Below are the code and all the weights of a small trained network. Each question names an input and a target symbol and asks about switching units off, where a switched-off unit gives its printed mean instead of its output.

import numpy as np


def w(rows, s, z=0):
    codes = np.array(rows[::2]) - 128.0
    scale = np.full(codes.shape[1], s)
    scale[-1] = z or s
    return codes * scale


def norm(h):
    return h / np.sqrt((h * h).mean(-1, keepdims=True) + 1e-5)


def f(y):
    return y / 2 * (1 + np.tanh(0.7978845608 * (y + 0.044715 * y**3)))


def softmax(a):
    e = np.exp(a - a.max(-1, keepdims=True))
    return e / e.sum(-1, keepdims=True)


def log_softmax(a):
    a = a - a.max(-1, keepdims=True)
    return a - np.log(np.exp(a).sum(-1, keepdims=True))


def net(x, mask):
    ids = ['βθλτψω'.index(c) for c in x.split()]
    T = len(ids)
    res = E[ids] + P[:T]
    u = 0
    for l in range(2):
        r = norm(res)
        for j in range(2):
            rows = slice(2 * j, 2 * j + 2)
            q, k, v = (r @ M[l][rows].T for M in (Q, K, V))
            z = softmax(np.where(np.tri(T) > 0, q @ k.T / 2**0.5, -1e9)) @ v
            o = O[l][rows]
            res = res + np.where(mask[u + j], z, o[:, -1]) @ o[:, :-1]
        u += 2
        y = f(norm(res) @ A[l][:, :-1].T + A[l][:, -1])
        res = res + np.where(mask[u : u + 4], y, B[l][:, -1]) @ B[l][:, :-1]
        u += 4
    return log_softmax(norm(res)[-1] @ U[:, :-1].T + U[:, -1])


Q, K, V, O, A, B = {}, {}, {}, {}, {}, {}
E = w([
[155,139,200,136,130],'β',
[110,136,129,81,228],'θ',
[161,135,226,158,122],'λ',
[150,167,255,127,155],'τ',
[168,67,177,200,71],'ψ',
[146,188,150,111,60],'ω',
],0.018)
P = w([
[147,190,146,251,166],'0',
[92,164,184,176,152],'1',
[191,146,192,134,127],'2',
[100,140,183,134,130],'3',
[204,138,145,139,119],'4',
[113,118,169,100,115],'5',
[202,132,78,133,126],'6',
[107,85,131,97,107],'7',
[155,110,41,163,132],'8',
[97,121,156,113,116],'9',
],0.016)
Q[0] = w([
[253,217,69,87,108],'0.h1',
[168,105,143,178,215],'0.h1',
[176,162,156,126,58],'0.h2',
[80,136,129,84,61],'0.h2',
],0.031)
K[0] = w([
[145,131,157,176,1],'0.h1',
[126,105,64,105,83],'0.h1',
[132,134,81,58,90],'0.h2',
[94,173,156,142,130],'0.h2',
],0.039)
V[0] = w([
[153,247,204,128,79],'0.h1',
[159,47,82,79,184],'0.h1',
[148,86,217,175,199],'0.h2',
[157,140,107,153,162],'0.h2',
],0.014)
O[0] = w([
[52,154,150,167,87,249],'0.h1',
[175,40,142,97,145,49],'0.h1',
[119,89,80,178,254,179],'0.h2',
[204,200,84,111,126,131],'0.h2',
],0.0079,0.013)
A[0] = w([
[232,75,170,128,183,254],'0.n1',
[42,152,64,75,191,121],'0.n2',
[52,172,91,2,176,120],'0.n3',
[204,81,155,95,181,58],'0.n4',
],0.025,0.006)
B[0] = w([
[66,140,146,209,112,251],'0.n1',
[39,189,168,139,72,170],'0.n2',
[254,67,132,191,152,150],'0.n3',
[75,86,132,149,189,178],'0.n4',
],0.027,0.013)
Q[1] = w([
[96,84,184,185,125],'1.h1',
[158,131,187,252,3],'1.h1',
[121,25,201,70,48],'1.h2',
[175,129,133,203,45],'1.h2',
],0.021)
K[1] = w([
[123,178,125,4,57],'1.h1',
[97,158,51,75,56],'1.h1',
[113,199,120,199,98],'1.h2',
[90,64,75,61,94],'1.h2',
],0.026)
V[1] = w([
[195,150,153,177,50],'1.h1',
[90,128,56,134,67],'1.h1',
[81,47,254,70,172],'1.h2',
[204,127,66,126,85],'1.h2',
],0.027)
O[1] = w([
[219,130,161,95,98,240],'1.h1',
[42,144,174,97,35,189],'1.h1',
[255,249,129,187,191,99],'1.h2',
[32,121,212,185,118,4],'1.h2',
],0.014,0.02)
A[1] = w([
[141,108,253,40,60,125],'1.n1',
[115,163,199,67,208,2],'1.n2',
[175,96,104,148,108,44],'1.n3',
[124,86,201,201,153,24],'1.n4',
],0.04,0.0079)
B[1] = w([
[187,111,194,3,129,254],'1.n1',
[61,29,55,102,129,128],'1.n2',
[137,145,141,134,73,136],'1.n3',
[129,58,162,192,186,176],'1.n4',
],0.049,0.037)
U = w([
[26,244,165,123,109,122],'β',
[125,116,187,24,138,195],'θ',
[125,67,171,192,174,100],'λ',
[169,220,88,115,208,2],'τ',
[65,107,37,82,129,148],'ψ',
[155,140,109,165,7,42],'ω',
],0.013,0.0028)

Each question gives the input, a string of symbols that net reads in full, and the target symbol t.
The units are the heads (2 rows each of Q, K, V and O) and the neurons (one row each of A and B). Each row of codes is followed by its name. A weight is (code - 128) times the scale printed after its matrix; where a second scale follows, it is the last column's (O, A, B and U).
mask holds one flag per unit, layer by layer, with each layer's heads first. A switched-off unit (its flag False) gives its mean, the last column of its rows in O or B, instead of its output. The means were averaged over made-up inputs and are rounded, as every weight is.
A unit's drop is (log p(t) with every unit on - log p(t) with that unit switched off) / (log p(t) with every unit on - log p(t) with every unit switched off).
The circuit of an input: a set's keep is (log p(t) with only the set's units on - log p(t) with every unit switched off) / (log p(t) with every unit on - log p(t) with every unit switched off). Starting from all 12 units, units are removed one at a time, each time the one whose removal leaves the highest keep (on an exact tie, the one counted first), for as long as the keep stays at least 0.8.
units of the circuit, in order: the units of the circuit, biggest drop first
most important unit: the unit with the biggest drop
top k neurons: the k neurons with the biggest drops, biggest first
top k neurons in layer l: the k neurons of layer l with the biggest drops, biggest first
which heads matter: for each layer, one digit per head in row order, 1 if its drop is at least 0.15 and else 0, layers parted by /
drop when u is switched off: that unit's drop, to one decimal
input τ θ θ, target τ: top 4 neurons : (0.n2, 0.n3, 1.n1, 0.n1)
input θ β θ τ θ, target τ: units of the circuit, in order : (1.h2, 1.n1, 1.n4)
input ω τ ω ψ β τ β, target τ: units of the circuit, in order : (1.h2, 0.n1, 1.n1)
input ψ τ θ ψ β λ, target λ: which heads matter : 10 / 00
input τ τ ψ ψ ψ ψ ψ β, target β: which heads matter : 11 / 11
input ψ θ β λ λ θ θ θ, target λ: most important unit : 0.h1
input β ψ β, target λ: top 3 neurons : (0.n1, 1.n1, 0.n2)
input τ ψ λ λ θ θ, target λ: which heads matter : 00 / 00
input β τ ψ τ, target ψ: which heads matter : 11 / 10
input ω ω ψ λ λ, target λ: which heads matter : 01 / 00
input λ β λ, target ω: which heads matter : 10 / 01
input β λ τ, target τ: units of the circuit, in order : (1.h2, 1.n1, 1.n4, 1.h1)
input λ β β, target ω: top 3 neurons in layer 1 : (1.n1, 1.n4, 1.n3)
input ψ θ ω τ λ θ θ, target ω: top 2 neurons : (1.n1, 0.n3)
input β ψ ψ λ λ τ, target ψ: which heads matter : 01 / 10
input ψ λ τ ψ ψ λ λ λ β β, target β: top 2 neurons in layer 0 : (0.n2, 0.n4)
input λ λ ψ ψ β ψ ψ ψ, target ω: which heads matter : 11 / 10
input τ ω τ ψ ψ, target λ: which heads matter : 10 / 00
input ψ ψ β λ, target τ: units of the circuit, in order : (0.n1, 1.n1, 1.h1, 1.n4)
input β τ τ λ, target τ: which heads matter : 00 / 01
input τ θ β λ β, target ω: top 3 neurons in layer 1 : (1.n1, 1.n3, 1.n4)
input β λ β ω λ ω θ λ λ, target ω: most important unit : 1.h2
input λ ω ψ ψ τ, target λ: most important unit : 0.h2
input ψ ψ λ ψ τ, target λ: top 3 neurons : (0.n1, 1.n1, 0.n4)
input ψ β λ ψ, target ω: which heads matter : 00 / 00
input ψ θ ψ β, target λ: which heads matter : 10 / 00
input τ β ω ψ θ λ θ, target ω: most important unit : 1.h2
input τ β ψ ω ψ ψ β ψ ψ, target λ: drop when 1.n1 is switched off : 0.1
input ψ τ λ ψ λ ω τ τ β, target τ: drop when 1.h2 is switched off : 0.9
input β τ λ ψ λ λ τ θ τ, target τ: drop when 1.n1 is switched off : 0.5
